[[133 133 117 132 136 125 105 125]
 [132 127 127 121 126 133 115 125]
 [125 133 128 128 133 127 134 130]
 [128 129 128 131 130 127 121 128]
 [125 127 129 131 132 127 122 132]
 [136 131 123 131 138 134 137 126]
 [123 122 137 139 123 122 140 123]]
->
[[123 122 137 139 123 122 140 123]
 [136 131 123 131 138 134 137 126]
 [125 127 129 131 132 127 122 132]
 [128 129 128 131 130 127 121 128]
 [125 133 128 128 133 127 134 130]
 [132 127 127 121 126 133 115 125]
 [133 133 117 132 136 125 105 125]]

[[126 128 113 138 127 120]
 [131 128 120 120 137 129]
 [126 124 104 141 150 121]
 [128 133 141 131 118 126]
 [125 127 118 140 128 113]
 [129 128 139 135 127 139]
 [120 136 113 136 125 111]
 [142 118 129 118 128 122]
 [128 130 139 136 128 136]
 [143 110 122 126 150 135]
 [123 129 118 130 126 122]]
->
[[123 129 118 130 126 122]
 [143 110 122 126 150 135]
 [128 130 139 136 128 136]
 [142 118 129 118 128 122]
 [120 136 113 136 125 111]
 [129 128 139 135 127 139]
 [125 127 118 140 128 113]
 [128 133 141 131 118 126]
 [126 124 104 141 150 121]
 [131 128 120 120 137 129]
 [126 128 113 138 127 120]]

[[115 116  99 110 146 128 142 135]
 [127 121 134 137 117 124 147 136]
 [125 121 145 104 136 122 124 100]]
->
[[125 121 145 104 136 122 124 100]
 [127 121 134 137 117 124 147 136]
 [115 116  99 110 146 128 142 135]]

[[114 134 120 129 118 125 130 123 131]
 [100 133 101 129  98 136 140 143 111]
 [132 126 120 112 137 115 128 120 129]
 [121 131 131 132 119 131 124 124 134]]
->
[[121 131 131 132 119 131 124 124 134]
 [132 126 120 112 137 115 128 120 129]
 [100 133 101 129  98 136 140 143 111]
 [114 134 120 129 118 125 130 123 131]]

[[139 128 112 126 133 117 110]
 [126 102 128 129 104 136 114]
 [141 142 124 125 140 116 127]
 [127 125 146 131 129 131 146]
 [126 126 119 131 136 125 116]]
->
[[126 126 119 131 136 125 116]
 [127 125 146 131 129 131 146]
 [141 142 124 125 140 116 127]
 [126 102 128 129 104 136 114]
 [139 128 112 126 133 117 110]]

[[129 116 132 130 132 128 131 130 129]
 [127 116 123 127 123 126 119 138 125]
 [ 99 116 118 117 144 133 126 128 143]]
->
[[ 99 116 118 117 144 133 126 128 143]
 [127 116 123 127 123 126 119 138 125]
 [129 116 132 130 132 128 131 130 129]]

[[129 132 129 124 139 121]
 [120 130 117 134 133 138]
 [141 125 140 121 123 114]
 [127 134 131 123 136 126]
 [140 123 139 117 125 115]
 [137 125 135 118 124 118]
 [127 135 130 123 140 121]
 [126 133 111 141 128 146]
 [151 141 136 144 116 140]
 [130 128 128 128 127 126]]
->
[[130 128 128 128 127 126]
 [151 141 136 144 116 140]
 [126 133 111 141 128 146]
 [127 135 130 123 140 121]
 [137 125 135 118 124 118]
 [140 123 139 117 125 115]
 [127 134 131 123 136 126]
 [141 125 140 121 123 114]
 [120 130 117 134 133 138]
 [129 132 129 124 139 121]]
